In the rows, zero is written as 128.
Each row of numbers belongs to one of the things below and depends on some of the facts about them. Some rows are named. Which thing is each other row?

There are 4 kinds of fact about the things: gero, fubrel, zegel, viplik.
gero b <- Q761 Q629 Q26 Q474 Q318 Q905 Q190 Q430 Q768 Q428 Q550 Q411 Q517 Q619 Q745 Q142 Q284 Q296 Q511 Q884 Q872 Q968 Q313 Q911 Q404 Q870 Q108 Q592 Q483 Q595 Q932 Q178 Q206 Q458 Q98 Q56
gero a <- Q152 Q913 Q657 Q692 Q916 Q882 Q676 Q361 Q710 Q958 Q817 Q690 Q556 Q79 Q664 Q994 Q351 Q739 Q487 Q534 Q636 Q792 Q175 Q767 Q770 Q653 Q155 Q294 Q162 Q130 Q977 Q46 Q473 Q327 Q66 Q907 Q242 Q352 Q189 Q27 Q489 Q49 Q997 Q577 Q809 Q161 Q624 Q578 Q607 Q724 Q545 Q971 Q396 Q309 Q139 Q685 Q617 Q70 Q131 Q316 Q861 Q104 Q300 Q18 Q798 Q791 Q323 Q819 Q499 Q126 Q223 Q433 Q369 Q129
gero c <- Q500 Q339 Q399 Q145 Q613 Q925 Q345 Q373 Q563 Q274 Q366 Q195 Q509 Q771 Q844 Q63 Q949 Q330 Q397 Q554 Q465 Q251 Q183 Q829 Q528 Q763 Q649 Q138
gero d <- Q21 Q89 Q773 Q658 Q892 Q221 Q447 Q750 Q77 Q673 Q214 Q324 Q912 Q241 Q638 Q497 Q825 Q450 Q413 Q904 Q754
gero e <- Q372 Q257 Q669 Q555 Q939 Q645 Q368 Q32 Q230 Q136 Q429 Q902 Q393 Q951 Q853 Q766 Q216 Q923 Q929
{Q761 Q26 Q750 Q792 Q767 Q155 Q66 Q284 Q545 Q872 Q483} fubrel nupa
{Q152 Q629 Q768 Q624 Q884 Q763} fubrel lozimes
{Q913 Q89 Q162 Q63 Q465 Q450 Q216} fubrel daflok
{Q657 Q773 Q221 Q939 Q977 Q497 Q511 Q397 Q251 Q104 Q206} fubrel plifleskel
{Q916 Q294 Q195 Q458} fubrel griflel
{Q500 Q664 Q905 Q190 Q673 Q613 Q242 Q49 Q809 Q607 Q300} fubrel sabol
{Q882 Q257 Q645 Q430 Q745 Q70 Q18 Q126 Q129} fubrel skagromar
{Q21 Q339 Q318 Q324 Q907 Q509 Q638 Q578 Q825 Q316 Q829 Q853 Q923 Q413} fubrel daste
{Q676 Q534 Q636 Q428 Q131 Q98 Q754} fubrel fisker
{Q361 Q958 Q474 Q32 Q214 Q373 Q563 Q352 Q274 Q997 Q844 Q393 Q108 Q649 Q56} fubrel lumal
{Q710 Q230 Q411 Q595 Q138} fubrel grokagen
{Q690 Q556 Q770 Q429 Q902 Q309 Q554 Q870 Q798 Q499 Q433 Q904 Q929} fubrel ruplanim
{Q892 Q399 Q130 Q46 Q550 Q345 Q819} fubrel luskofle
{Q79 Q577 Q241 Q296 Q330 Q592 Q223} fubrel naflin
{Q994 Q669 Q555 Q27 Q323} fubrel traflo
{Q351 Q473 Q771 Q396 Q178} fubrel libru
{Q487 Q145 Q528 Q791} fubrel tigrek
{Q327 Q724 Q971 Q139} fubrel gaplusam
zegel 670 <- Q761 Q193 Q773 Q676 Q26 Q470 Q994 Q372 Q257 Q555 Q851 Q230 Q767 Q742 Q391 Q977 Q214 Q136 Q324 Q345 Q373 Q563 Q66 Q619 Q366 Q27 Q49 Q902 Q946 Q296 Q884 Q872 Q949 Q309 Q617 Q218 Q131 Q942 Q989 Q483 Q595 Q841 Q426 Q458 Q369
zegel 718 <- Q152 Q500 Q892 Q79 Q351 Q905 Q713 Q64 Q792 Q212 Q768 Q673 Q130 Q907 Q745 Q241 Q393 Q545 Q63 Q825 Q251 Q870 Q592 Q791 Q178 Q323 Q499 Q904
zegel 975 <- Q913 Q276 Q776 Q916 Q930 Q933 Q882 Q21 Q89 Q361 Q658 Q710 Q7 Q19 Q106 Q690 Q556 Q400 Q339 Q785 Q535 Q399 Q447 Q669 Q739 Q297 Q939 Q645 Q636 Q32 Q190 Q145 Q770 Q720 Q77 Q653 Q430 Q428 Q162 Q925 Q248 Q473 Q550 Q327 Q912 Q411 Q242 Q274 Q429 Q189 Q489 Q195 Q142 Q509 Q284 Q809 Q161 Q497 Q422 Q844 Q820 Q578 Q511 Q607 Q831 Q724 Q971 Q382 Q139 Q313 Q330 Q397 Q554 Q465 Q911 Q404 Q70 Q108 Q183 Q829 Q625 Q951 Q853 Q861 Q104 Q18 Q236 Q798 Q450 Q932 Q206 Q288 Q223 Q98 Q649 Q413 Q56 Q929 Q129
zegel 618 <- Q657 Q692 Q629 Q958 Q817 Q128 Q474 Q664 Q920 Q627 Q221 Q501 Q318 Q487 Q534 Q368 Q750 Q175 Q155 Q294 Q613 Q46 Q517 Q352 Q950 Q997 Q577 Q638 Q624 Q771 Q968 Q396 Q685 Q316 Q807 Q766 Q528 Q300 Q763 Q572 Q216 Q359 Q923 Q819 Q126 Q138 Q433 Q754
viplik Q841 <- Q761 Q645 Q190 Q465 Q413
viplik Q193 <- Q152 Q447 Q175 Q971 Q183 Q798 Q216 Q819
viplik Q426 <- Q913 Q916 Q399 Q939 Q905 Q161 Q595 Q98 Q929
viplik Q625 <- Q657 Q339 Q487 Q77 Q517 Q373 Q624 Q313 Q131
viplik Q950 <- Q692 Q994 Q902 Q638 Q763
viplik Q382 <- Q500
viplik Q831 <- Q882 Q710 Q130 Q911
viplik Q248 <- Q629 Q739 Q136 Q497 Q607
viplik Q400 <- Q21 Q997 Q251 Q126
viplik Q946 <- Q89 Q556 Q214 Q473 Q66 Q577
viplik Q470 <- Q773 Q46 Q139
viplik Q989 <- Q676 Q318 Q368 Q563 Q685 Q554
viplik Q391 <- Q361 Q892 Q791
viplik Q501 <- Q658 Q949 Q499
viplik Q19 <- Q26 Q534 Q509 Q393 Q932
viplik Q920 <- Q958 Q396
viplik Q218 <- Q817 Q430 Q162 Q27 Q195 Q904
viplik Q627 <- Q690 Q223
viplik Q713 <- Q474 Q221 Q555 Q545 Q404
viplik Q851 <- Q79 Q792 Q323
viplik Q128 <- Q664 Q145 Q397
viplik Q742 <- Q351 Q32 Q767 Q977 Q330
viplik Q720 <- Q372 Q653 Q912 Q104 Q483 Q458
viplik Q535 <- Q257 Q327 Q907 Q511 Q300
viplik Q288 <- Q669 Q636 Q550 Q825
viplik Q776 <- Q750 Q489 Q70 Q923
viplik Q942 <- Q230 Q770 Q768 Q324 Q241
viplik Q276 <- Q673 Q294 Q925 Q411 Q366 Q189 Q296 Q861 Q450
viplik Q236 <- Q155 Q129
viplik Q930 <- Q428 Q49 Q766 Q369
viplik Q106 <- Q613 Q429 Q617 Q108 Q829 Q951
viplik Q64 <- Q345 Q274 Q724 Q872 Q138
viplik Q422 <- Q242 Q178
viplik Q572 <- Q352 Q870 Q316 Q206
viplik Q297 <- Q619 Q844 Q968
viplik Q7 <- Q745 Q884 Q754
viplik Q785 <- Q142 Q809 Q578 Q528 Q56
viplik Q359 <- Q284 Q592
viplik Q807 <- Q771 Q309
viplik Q820 <- Q63 Q853
viplik Q933 <- Q18
viplik Q212 <- Q649 Q433

Some rows with their names:
[109 108 126 114 125 140 127 139 140 142 115  98 157 127 111 122 122 132
 127 140 124 178 107  60 162 167]: Q470
[123 165 151  82 127  92  96 136 118 145 145  95 129  88 116 116 121 124
 156 105  96 154 101  79 108 172]: Q49
[145 122 114 119 130  68  90  82 130 117 136  86  97 137  90 133 141 137
 123  76 160 164 206 107 127 153]: Q108
[ 93  67  83  76 178  88  96  96 122 162 147 127 198 145 108 131 161 154
 165 138  86 178 140  80  95 138]: Q968
[121 144 115 113 119 131 112 125 143  99 117  91 134 133 122 131  83 161
 124 129 173 128 183 157 172 113]: Q925
[114  97 109  82 147  82 107 110 130 147 158 127 172 138  98 136 134 157
 149  97 127 185 166  69 143 142]: Q619
[130 133 140 149 107 153 121 122 125 130  92 105 126 140 114 130 118 126
  92 123 159 170 155 103 170 155]: Q933
[131 179 164 127 122 110  82 109  89 147 112 121 115 100 134 119 112 125
 128  85 145 142 142 127 150 167]: Q162
[143 165 158 127 125 114 102 113 132 134 143 112 118 126 120 138 116 128
 119 105 144 146 167 138 149 153]: Q497
[132 177 175 109 174 113 110 121 117 135 124 153 119  97 139 125 113 114
  97  94 148 148 161 141 151 177]: Q636
[145 190 166 118 111 106  90 119 105 133 123 101  97  99 119 124 116 118
 121  88 132 145 149 120 115 158]: Q242
[130 132 140 150 108 153 121 124 127 132  92 104 126 142 115 130 118 126
  93 122 159 169 153 102 170 155]: Q400
[135 156 154 128 143 112  98 105 124 138 133 122 123 122 127 133 115 129
 121 103 155 143 164 144 170 168]: Q413
[ 89 121 125 105 160 115  78 138 118 158 112  90 169 108 151 113 136 135
 174 157  65 121  28 142 111 182]: Q216
[127 111  74 132 159 106  98  85  88 118 127 133 169 152  90 135 154 158
 111 105 101 153 170 109  76 119]: Q592
[125 175 125 142 152 135  94 108  80 136 126 141 155 116 128 118 138 131
 116 123  76 131 118 129  78 140]: Q79
[114 159 165  99 131 127 108 154 139 147 145 109 158 101 139 123 103 139
 156 137 101 137  85 127 160 171]: Q136
[143 186 187 140 130 136 118 130 173 135 163 113 110 123 148 130 111 116
 120 137 129 134 158 174 169 164]: Q645

Rows to name:
No name comes twice in this set of rows, the named rows included.
[129 108  85 150 184 106 114  62 149 130 184 142 155 169 112 127 171 138
 120 133  99 159 209 118 104 132]	Q745
[106  67  84  58 177 106 112  82 111 164 154 141 180 131  94 129 150 170
 179 151  81 200 139 101  93 150]	Q517
[129 152 108 140 153 133  97 107  89 124 124 126 162 131 113 132 137 144
 115 128  86 124 119 140  85 137]	Q241
[114 130 141  91 159  99 103 122 138 150 154 116 154 110 125 123 119 135
 154 122 119 152 117 103 163 180]	Q324
[146 127 116 109 118  78  94  97 114 116 124  95 111 136  84 142 132 145
 116  70 156 168 199 103 115 138]	Q190
[138 159 155 137 122 113  95 123 122 144 135 129 132 141 131 144 118 133
 115  90 147 148 149 143 160 150]	Q447
[138 113 156  99 179  86 110  93 122 115 109 130 160 114  88 138 136 144
  86  87 162 157 252 110 153 165]	Q98
[ 87 151 119  57 198 113 109 115 141 152 166 125 167  96 147 105 122 109
 167 177  76 144 111  83  77 139]	Q294
[122 139 110 155 180 127  94  81 111 136 141 132 154 133 132 117 145 133
 127 139  99 121 134 148 124 163]	Q825
[136 183 178 137 114 140 102 138 125 137 124 116 127 115 142 133  99 134
 121 118 136 129 130 170 169 159]	Q951
[100 112 119  86 172 105  97 115 137 160 154 106 177 123 127 125 148 131
 170 164  67 150  95 109  92 160]	Q221
[131 100 113  76 129 106 123 120 160 107 138  59 103 101  86 118 116 176
 174 141 111 160 120 149 140 189]	Q373

The same things again, as new rows of numbers:
Some things and their rows:
[ 89 124 120 119 124 184 110 146 142  77 140  99 113 146 140 152 100 114
  86 140  83 180 129 113 150 119 173 106 146  84 140 137 127 165 142 231
  70 100 146 146 146 120 137 168 126 137  37 171]: Q951
[113 115 138 121 135 168 100 127 140  96 126 121 137 183 147 133  93  94
 117 135 114 157 121 114 123 101 124 113 146  66 129 142 129 172 128 216
  93 121 124 151 138 135 101 160 121 123  61 139]: Q422
[131 164 136 112 145 162 107  92 153  57 163 120 115 151 177 123  84 129
  76 141 129 214  95 132 142  97  99 161 126  55 162 126 131 131 125 217
 112 133 108 154 119 145 121 153  87 119  36 152]: Q274
[173 109 112 102 131 142 101 119 117 112 141 113 152 198 150 111  90  94
  85 152 134 133  90 132 101  81  76 129  83  46 123 127 153 171 123 159
  97 130 116 154 110 177  85 108 109 108  83 140]: Q411
[145 125 114 131  89 138 140 123 129 108 132 134 129 171 126 132 149 121
 108 160 169 106 135 132 105 113  80 172  98  89 136 116 123 114  92 114
 152 118 119 166  85 145 110 132 108  54 161 100]: Q592
[158 108 160 134 124 127 133 153 159 132 124 158 124 144 118 132 149 151
 110 170 176 106 117 149 111 157 106 142  79  76 141 101 167 142  91 129
 129 156 115 144  75 144 125 144 114  89 189  70]: Q318
[183  74 150 127 118 139 102 141 132 131  93 101 115 116 181  75 143 157
  97 118 115  81 118 140 110 117 102 173 140 124 178 115  96  63 139  94
 181 149 136 186 128 160 101 133 155  60 159  56]: Q872
[129 128 124 149  83 156 148 169 143 138 132 128 123 114 112 149 149 121
  89 150 136  90 129 127 129 154 145 116 104  95 122 109 151 138  68 109
 108 119 111 145 100 127 121 170 137  89 185 114]: Q577
[132 164 137 112 146 162 109  92 152  58 162 119 115 152 178 122  83 128
  77 141 130 214  96 131 141  97  98 160 126  53 162 126 129 131 124 217
 113 132 109 154 119 145 121 152  87 119  35 153]: Q649
[140  68 143 134 101 148  99 178 132 137  85  76  81 140 168 104 158 137
 117 148  82  77 150 120 114 141 163 131 147 135 166 118 108  98 142  97
 164 113 151 178 136 133 118 142 187  77 160  70]: Q369
[108  52 100 111 109 138 155 184 114 121 105 150 157 173  60 156 161 135
  92 150 131  35 168 100 108 148 127 112 110 134 115 112 119 141 144 152
  96 107 168 159 101 133 129 143 125  70 177 110]: Q825
[139  92 146 160  86 174 136 179 141 145 103 121 123 116 111 153 160 120
 117 149 145 101 121 153 126 148 154 122 114  95 136 113 162 146  83 128
 112 126 127 145 128 127 129 171 146 114 168  97]: Q685
[ 74 132 126 112 149 153 110 142 161  73 149 122 115 157 134 142  91 134
  70 156  74 172 137 102 143 150 164  89 125  87 123 127 128 170 146 230
  57 106 154 145 107 124 141 148 108 115  52 174]: Q853
[117  97 172 132 122 158 105 165 149 108  89 109  76 148 180 107 131 150
 123 142 100  96 154 107 119 150 153 130 166 133 175 114  84  78 150 141
 190 129 136 182 143 127 126 167 201  90 140  82]: Q218
[ 75 135 128 161  93 193 159 150 146  71 121 125 110 109 119 162 137 143
  75 138 114 138 146 126 144 153 154 134 140 130 143 103 101  88 118 174
 124  93 158 170 141 115 162 175 136  94  97 172]: Q393
[120 124  87 101 107 138 103 136 121 114 159  87 124 202 138 140 118  71
 101 164  91 133 135  91 120 100 137 107 115  63 110 144 157 197 106 155
  71  91 113 145  98 134  88 136 107  97 107 138]: Q473
[ 97  96 162 139 119 177 115 184 152  91  92  91  63  99 172 119 135 175
  86 137  66 117 153 117 146 169 192 123 168 155 185 105  81  64 166 158
 162 113 165 179 160 117 162 170 200 104 109 117]: Q555
[136 100  99 116 100 153  92 139 122 129 132  88 145 163 134 124 112  84
 110 134  99 135 120 127 120  90 139 118 125  67 112 156 134 189 114 172
  65 109 135 144 121 142  89 135 111 101  85 129]: Q327

Which thing is each row?
No name comes twice in this set of rows, the named rows included.
[127 148 151 108 140 159  95  94 153  58 167 106 104 160 173 134 101 131
 107 154 138 227 102 140 137  94 122 165 130  53 167 138 141 142 135 236
 115 135 115 150 118 141 126 155 101 131  41 127]	Q183
[128  71 133 170  86 175 131 150 132 123  87 115 138 141 111 143 164 115
 122 142 134 106 133 159 108 127 126 145 122 113 131 115 134 125 110 131
 121 106 167 168 134 134 127 141 127  81 133 113]	Q323
[ 78 142 161 151 121 168 152 185 178  95 127 155  93  96 110 164 132 173
  74 164 122 133 142 126 152 204 183  94 112 113 138  92 136 124 109 184
 103 125 143 142 104 109 177 183 148 116 137 143]	Q923
[132  52  95  83 107 139 131 207  96 133 102  97 108 160 126 125 159 132
  83 135  79   7 174  63 121 136 159 113 154 155 161 117  93 100 163 107
 149 106 135 173 137 132 109 164 192  78 195  80]	Q773
[124 133 121 141  80 154 146 179 140 137 134 123 103 144 114 160 156 109
 105 171 140  94 140 117 128 156 153 111 103  89 127 110 161 151  67 109
 117 110 102 140  97 119 123 172 147  98 189 109]	Q396
[135  89 149 160  84 171 134 169 142 142 115 114 125 109 108 158 169 122
 119 148 144 105 121 152 124 145 161 125 117  98 134 117 167 141  84 133
 108 127 128 147 125 128 127 176 146 114 176  89]	Q175
[122 119 138 121 130 175 102 136 133  97 124 121 137 191 149 133  75  94
 106 143 118 148 112 120 116 102 120 100 126  62 121 133 127 170 134 212
 100 121 127 153 143 150 105 146 146 137  50 164]	Q276
[133  91 128 125  98 139 109 173 129 130 105  75  77 151 171 108 155 129
 103 154  77  71 156  99 116 143 157 129 143 135 161 115 109  95 131  82
 166 105 134 178 123 131 112 144 182  67 175  82]	Q977
[113 119 105 149  75 152 144 144 131 116 123 117 126 152 114 144 154 111
  99 155 128  95 149 123 112 133 123 137 112 110 116 117 122 123  90 111
 124  94 141 166  99 131 118 141 124  57 157 129]	Q79
[ 77 161 141 144  88 178 156 176 161  91 153 128  86  89 115 177 142 153
  81 157 127 139 145 116 159 179 197 108 129 112 142 109 130 115  93 180
 113 112 119 143 114 105 165 204 162 122 145 141]	Q216
[106 123 103 141  71 149 142 152 127 113 128 109 106 180 115 157 162 100
 116 177 132 100 159 112 110 133 133 135 109 104 121 117 133 136  90 110
 131  85 133 162  96 122 122 144 134  65 163 123]	Q351
[126 116  92 108 107 141  99 135 125 120 150  90 136 183 136 132 114  79
  99 150  94 133 128 107 121  98 136 111 117  66 110 149 146 192 109 161
  67 101 123 145 103 139  89 135 106  94  99 136]	Q162

Now the same things, written a new way:
Named rows:
[ 96  86 139 109 183 136 206 138 164  98 132 133 144 101 127 128 132 115
 112 111 188 119 162 107 158 120 191 195 128]: Q126
[ 93  72 112 128 156 120 203 121 147 102 126 151 154  90 117 108 137 100
 151 100 171 119 150  95 149 100 181 171 122]: Q104
[ 92  76 113 132 146 104 195 131 133 120 130 133 140  77  97 113 165 140
 121 127 177 111 168 103 127  86 178 168 112]: Q625
[143 139  78 127 149 152 187 115 125 129 177 130 136  78 152 143 139 115
 165 134 187 124 156 141 117 137 140 197 159]: Q399
[ 95 128 105 117 156 135 192 106 156 115 147 133 114  70 156 125 134 136
 133 126 188 124 164 146 128 165 188 189 170]: Q629
[100 117  97 126 147 135 195 115 158 101 157 120 131  85 160 117 123 114
 147 128 192 126 149 138 146 154 187 194 148]: Q766
[100  95  93 111 108 137 165 106 151 155 172 164 122  69 111 145 142  93
 145 125 155 125 126 130 153 143 166 176 149]: Q372
[101  95  93 111 108 138 165 105 151 156 172 164 123  70 111 146 143  93
 146 125 155 125 127 130 154 142 167 176 148]: Q136
[ 99  93  93 114  98 123 151  95 155 147 163 175 117  55 117 126 142 101
 151 122 156 127 137 130 142 147 176 154 143]: Q872
[ 99 116  98 123 138 129 180 102 142 123 147 139 121  79 140 110 129 125
 151 123 166 133 150 113 136 136 176 179 155]: Q142
[ 96  57 119 116 122 108 168 132 140 166 160 182 127  48  52 156 168  98
 112 117 148 115 151 105 152  95 150 141 132]: Q713
[ 90  75 129 105 103 119 165 113 154 142 144 182 119  80 104 139 147 101
 127 127 153 134 129 115 165 121 185 139 130]: Q773
[120  98 129  97 116 143 145  99 163 153 150 178 127  87 127 155 138 101
 136 131 153 131 130 116 160 146 162 166 149]: Q595
[112 116  72 139 126 132 199 121 127 114 174 124 136  83 143 116 130 103
 170 131 181 131 138 130 139 122 166 183 137]: Q465
[100  84  99 130 163 113 197 124 159  82 138 138 144  66 139 102 135 108
 150 102 202 111 173 127 132 126 189 175 119]: Q155
[102 103 121 117 140 113 181 128 157  83 142 130 121  85 154  99 123 123
 131 129 197 137 161 121 149 130 200 160 120]: Q638
[ 96  56 120 117 122 107 168 131 141 166 158 182 127  49  52 156 168  98
 112 118 148 115 151 104 152  95 150 140 133]: Q212
[118 111  80 115 110 153 172 118 137 163 198 160 125  55 106 152 152  96
 140 137 165 120 139 153 131 144 156 180 146]: Q345

Rows to name:
No name comes twice in this set of rows, the named rows included.
[123  94 105 119 172 121 184 113 140 110 129 147 140  84 133 138 143 109
 159  96 182 118 165 101 134 105 148 184 140]	Q161
[109 101  95 116 177 130 196 132 153  96 156 134 135  51 127 109 135 116
 127  96 199 108 187 138 115 135 180 187 133]	Q819
[122 122  83 128 142 125 181  96 137 117 148 134 130  87 162 138 131 107
 180 117 178 129 141 122 139 134 148 190 164]	Q929
[102  79 121 122 165 138 198 127 150 113 133 150 158  89 109 109 137 109
 136 107 170 117 160  95 141 105 180 179 122]	Q710
[ 93  95 123 122 134 119 191 117 142 110 130 151 130  93 131 108 133 121
 140 125 168 137 146 105 150 112 188 153 133]	Q497
[ 91  67 103 104 135 130 172 112 135 169 166 195 122  40  59 156 167  85
 123  88 143 111 150 123 133 120 149 169 154]	Q152
[ 96  94  83 116 104 127 166 100 148 151 169 165 117  64 115 146 145  90
 155 120 157 125 125 133 152 141 165 171 151]	Q902
[ 91 108 126 138 150 150 194 101 161 134 132 160 138  97 136 109 127 129
 159 148 166 142 156  92 149 139 195 175 150]	Q411
[ 97  48 110 114 117 114 155 116 145 144 159 189 136  61  73 130 153  73
 143  99 148 122 139  96 156 103 160 157 117]	Q907
[104  69  99 112 133 129 156 110 138 167 170 194 128  36  65 143 168  91
 134  98 151 111 162 119 122 121 148 169 140]	Q130
[ 76  61 124 125 149 113 200 119 159  80 118 136 153 103 137  97 150 116
 139 113 193 114 151 118 145 115 210 188  98]	Q657
[145 101 117  93 110 136 101 107 147 160 186 168 112  71 112 138 130  97
 135 131 151 143 142  93 151 134 139 175 135]	Q905
[132  95  99 110 101 152 138 135 134 162 218 153 129  74  90 131 135  81
 129 145 153 139 129 110 155 122 150 184 116]	Q500
[ 95  75 104 122  90 141 178 116 137 158 181 177 141  85  95 150 149  69
 149 134 144 134 102 128 173 124 162 164 138]	Q251
[102 104  96 137 128 142 212 124 136 114 160 131 152 105 140 118 129  97
 160 137 173 132 123 123 158 119 177 179 136]	Q397

